Each row has a name. Each question is about the rows just above it.

Columns, left to right: U L W A F B Y V
[123 115 168  81 164  93 139 111]  Q_629
[161 135 133 105  82 189 167 146]  Q_938
[168  78 136 106 187 116  87 115]  Q_406
[128 114 116 197 113 121 110 155]  Q_82
[123 128 147  87  73 159 141 118]  Q_746
Which column holds [ 93 189 116] top down?	B
The next 2 entries after [113 121]:	[110 155]
[ 81 105 106 197] is in which column, read top down?	A
[155 118] is in which column, read top down?	V
Which column holds [123 161] top down?	U
The next 2 entries after [168  81]:	[164  93]
Which column holds this, read top down? [ 78 114 128]	L

Columns, left to right: M N T D G
[ 82  50 126 135  97] : Q_171
[ 77 123 143 128 145] : Q_836
[123  77 146 128 151] : Q_148
The next 2 entries after [ 77 123]:	[143 128]
Which column holds [145 151] top down?	G

Columns, left to right: X H K S R E
[121 161 115 121 134 191]  Q_567
[105 101 146 147 103  76]  Q_375
[154 149 171  72 122 140]  Q_83
[161 121 164 114 103 122]  Q_558
Which column holds [121 147] top down?	S
What are the next 2 entries after [161 121]?	[164 114]

Columns, left to right: dokib vamat gor Pumeb gutad dava Boga
[118 123 133 158 113 113 132] -> Q_69
[124 138 120 181 119 118 129] -> Q_555
[155 129 135 133 129 138 109] -> Q_362
[118 133 123 110 131 168 113] -> Q_894
[118 128 118 197 128 133 130] -> Q_332
Which column holds [113 118] top down?	dava
Which column holds [110 197] top down?	Pumeb
What are the next 2 entries after [118 123 133]?	[158 113]
Which column holds this, read top down? [120 135 123]	gor

Columns, left to right: muze Rosib Zef batun lenu Somu redim
[147  84 171 137 108 137 147] : Q_941
[110  77 164 110 161 166 115] : Q_55
[ 93 166  84 146 127 127  87] : Q_301
[129  96 123 146 166  66  96] : Q_94
[ 67  91 102  89 123 111 120] : Q_579
Which column holds this, read top down? [171 164]	Zef
What are the next 2 entries after [123 146 166]?	[66 96]
[166 127  66] is in which column, read top down?	Somu

Columns, left to right: Bava Vetap Zapeb belon nes Reme Legog
[146 136 197 130 146 187 129] = Q_57
[148 161 136 140 128 133 126] = Q_113
[135 132 194 126 130 132 143] = Q_696
The next 2 entries after [136 197]:	[130 146]
Which column holds this, read top down? [187 133]	Reme
The next 2 entries after [135 132]:	[194 126]
[133 132] is in which column, read top down?	Reme

Columns, left to right: giked kabur doti lok ligu Delu Tudib mon vade
[138 151 120 116 138 172  53 142  67] : Q_224
[142 138 172 116 151 120 134 150  95] : Q_974
[138 171 125 164 107 102  63 143 111] : Q_670
The next 2 entries after [138 172 116 151 120]:	[134 150]
Which column holds this, read top down? [172 120]	Delu
Whose row is [142 138 172 116 151 120 134 150  95]?	Q_974
The next 2 entries after [172 116 151 120 134]:	[150  95]
Which column holds [67 95] top down?	vade

Columns, left to right: Dev Tos zepet Kam Pefo pubi Ponum zomu roga
[163 138 128  56  98 114 112  92 171] = Q_434
[141 146 122 130 127 131 147 129 124] = Q_213
[130 179 133 115 150 104 160 187 169] = Q_78
[120  98 128 138 125 151 126 135 130] = Q_307
[163 138 128  56  98 114 112 123 171] = Q_541
[117 102 138 132 176 127 129 126 170] = Q_908
[142 119 136 136 113 135 137 120 120] = Q_19
What are the next 2 entries after [127 131 147]?	[129 124]
Which column holds [115 138  56] top down?	Kam
[ 98 138] is in which column, read top down?	Tos

Columns, left to right: J C Q Z P
[194 142 123 113 102]  Q_745
[137 114 139  81 162]  Q_495
[136 105 140  72 149]  Q_965
[139 130 155 131 159]  Q_64
[146 138 195 156 140]  Q_111
[150 116 116 163  71]  Q_898
[136 136 122 129 108]  Q_824
[146 138 195 159 120]  Q_156
[134  97  83 116 160]  Q_851
What are the next 2 entries after [116 116]?	[163  71]
Which column holds [137 136 139 146 150 136] top down?	J
Which column holds [108 120 160] top down?	P
Give the next 2 entries after [134  97].	[ 83 116]
Which column holds [122 195  83] top down?	Q
[136 139 146 150 136 146 134] is in which column, read top down?	J

Columns, left to right: fum Som mos Padap des
[116 133 128 165 116] : Q_700
[125 128 174 162 125] : Q_158
[128 133 128 165 116] : Q_96
[128 176 206 128 128] : Q_771
[ 86  83 128 158  86] : Q_54
[178 168  99  74 178] : Q_502
[ 86  83 128 158  85] : Q_475
[111 128 122 136 111] : Q_857
Whose row is [ 86  83 128 158  86]?	Q_54
[128 128  86 178] is in which column, read top down?	fum

Columns, left to right: tavof lopi Leme Tolu Vil Zasub
[104 155  89 213 131 142] = Q_423
[ 74 164 136 132 162 125] = Q_556
[126 150 213  89 189  78] = Q_250
Give the next 2 entries after [104 155  89].	[213 131]
Which column holds this, read top down? [ 74 126]	tavof
Give the next 2 entries after [213  89].	[189  78]
Which column holds this, read top down? [162 189]	Vil
Which column holds [142 125] top down?	Zasub
Which column holds this, read top down? [136 213]	Leme

Columns, left to right: Divuk gatu Pora Dupo
[118 128 195 157] : Q_206
[118 128 132 139] : Q_336
[118 128  93 155] : Q_794
[141 128 132 139] : Q_930
Where do [141 128 132 139] appear?	Q_930
[132  93] is in which column, read top down?	Pora
Whose row is [118 128 132 139]?	Q_336
Whose row is [118 128  93 155]?	Q_794

